arr = [135 133 112 152 129 142 130 120 131 128]
arr[-10]: 135
arr[2]: 112
arr[-4]: 130
arr[5]: 142

X =
[[127 109 132 117 124 129 147 138 125 115 109 124 117 133 119]
 [123 115 137 113 135 129 146 132 123 119 126 120 123 134 136]
 [130 111 137 120 129 129 149 137 126 121 128 122 118 133 128]
 [126 110 126 129 134 144 155 131 123 126 135 114 110 140 134]
 [113 111 122 133 114 141 147 139 127 118 118 108 112 140 118]
 [131 109 129 118 137 137 153 129 121 123 127 125 115 137 134]
 [133 117 138 125 128 124 141 137 127 127 135 127 124 130 128]
 [126 115 135 121 126 121 137 136 125 125 132 127 130 133 130]
 [124 116 127 133 127 143 149 133 127 125 131 113 110 136 127]
 [121 116 134 119 126 132 144 136 127 116 116 118 118 133 125]
 [116 121 129 131 119 132 137 137 128 122 128 115 122 135 125]
 [122 115 127 122 132 139 147 130 125 120 120 118 115 136 130]]
X[-12,0] => 127
X[-12,-4] => 124
X[-2,-2] => 135
X[9,10] => 116
X[2,7] => 137
X[-2,2] => 129
X[-12,-13] => 132
X[-6,11] => 127
X[-10,2] => 137
X[-2,4] => 119
X[-10] => [130, 111, 137, 120, 129, 129, 149, 137, 126, 121, 128, 122, 118, 133, 128]
X[-8] => [113, 111, 122, 133, 114, 141, 147, 139, 127, 118, 118, 108, 112, 140, 118]
X[-12,-12] => 117
X[11,-1] => 130
X[3] => [126, 110, 126, 129, 134, 144, 155, 131, 123, 126, 135, 114, 110, 140, 134]
X[:, -4] => [124, 120, 122, 114, 108, 125, 127, 127, 113, 118, 115, 118]
X[-5,-13] => 135
X[-9,12] => 110
X[-11,-8] => 132
X[8,-5] => 131
X[6,-13] => 138
X[-5,-4] => 127
X[7] => [126, 115, 135, 121, 126, 121, 137, 136, 125, 125, 132, 127, 130, 133, 130]
X[:, 9] => [115, 119, 121, 126, 118, 123, 127, 125, 125, 116, 122, 120]
X[-6,1] => 117
X[4,8] => 127
X[-6,-11] => 128
X[:, 12] => [117, 123, 118, 110, 112, 115, 124, 130, 110, 118, 122, 115]
X[0,13] => 133
X[-6,-9] => 141
X[-1,2] => 127
X[-4] => [124, 116, 127, 133, 127, 143, 149, 133, 127, 125, 131, 113, 110, 136, 127]
X[2,-12] => 120

grid =
[[123 142 139 113 136 124 104 120 129 148]
 [133 127 127 134 117 126 130 137 126 118]
 [136 136 132 134 125 130 119 130 125 123]
 [135 142 139 135 124 126 106 133 123 131]
 [126 136 131 116 136 121 104 130 123 148]
 [135 129 129 140 117 130 130 138 126 113]
 [125 126 126 125 130 128 135 125 129 128]
 [136 126 129 140 114 130 135 138 127 103]
 [130 131 127 130 129 130 124 125 126 127]]
grid[-9, 0] = 123
grid[:, 4] = [136, 117, 125, 124, 136, 117, 130, 114, 129]
grid[0, 1] = 142
grid[-7, 3] = 134
grid[4] = [126, 136, 131, 116, 136, 121, 104, 130, 123, 148]
grid[-5, -7] = 116
grid[-9, 8] = 129
grid[-5, 5] = 121
grid[-7, -9] = 136
grid[:, 8] = [129, 126, 125, 123, 123, 126, 129, 127, 126]
grid[6, 1] = 126
grid[-4, 0] = 135
grid[1, 6] = 130
grid[-4, 8] = 126
grid[0, 6] = 104
grid[1, -9] = 127
grid[4, 7] = 130
grid[3, 9] = 131
grid[-1, -3] = 125
grid[1, -10] = 133
grid[0, 3] = 113
grid[-4, 5] = 130
grid[-8, 4] = 117
grid[6, -10] = 125
grid[-2, 1] = 126
grid[-6, 7] = 133
grid[4, -9] = 136
grid[-4] = [135, 129, 129, 140, 117, 130, 130, 138, 126, 113]
grid[-4, -6] = 117

M =
[[112 124 127 129 128 134 131 132]
 [137 124 127 138 129 123 123 131]
 [129 128 127 151 128 126 128 129]
 [140 120 125 126 127 148 129 132]
 [135 133 126 114 131 124 145 129]
 [126 128 127 130 126 138 118 129]
 [112 134 126 133 128 128 131 128]
 [122 126 129 118 133 140 126 126]
 [123 127 127 135 129 130 140 127]
 [139 131 129 140 128 111 113 127]
 [128 123 125 127 126 131 126 132]
 [121 120 127 132 135 133 128 119]]
M[0, 0] = 112
M[10, 5] = 131
M[:, 7] = [132, 131, 129, 132, 129, 129, 128, 126, 127, 127, 132, 119]
M[1, 2] = 127
M[7, 6] = 126
M[:, 5] = [134, 123, 126, 148, 124, 138, 128, 140, 130, 111, 131, 133]
M[7] = [122, 126, 129, 118, 133, 140, 126, 126]
M[2, 2] = 127
M[:, 1] = [124, 124, 128, 120, 133, 128, 134, 126, 127, 131, 123, 120]
M[5] = [126, 128, 127, 130, 126, 138, 118, 129]
M[5, 2] = 127
M[:, 3] = [129, 138, 151, 126, 114, 130, 133, 118, 135, 140, 127, 132]
M[2, 3] = 151
M[:, 0] = [112, 137, 129, 140, 135, 126, 112, 122, 123, 139, 128, 121]
M[9, 7] = 127
M[9, 1] = 131
M[9, 3] = 140
M[2, 0] = 129
M[7, 7] = 126
M[:, 6] = [131, 123, 128, 129, 145, 118, 131, 126, 140, 113, 126, 128]
M[1, 0] = 137
M[3, 7] = 132
M[1] = [137, 124, 127, 138, 129, 123, 123, 131]
M[5, 0] = 126
M[3, 3] = 126
M[11] = [121, 120, 127, 132, 135, 133, 128, 119]
M[5, 4] = 126
M[0, 3] = 129
M[11, 1] = 120
M[8, 6] = 140
M[:, 2] = [127, 127, 127, 125, 126, 127, 126, 129, 127, 129, 125, 127]
M[3, 2] = 125
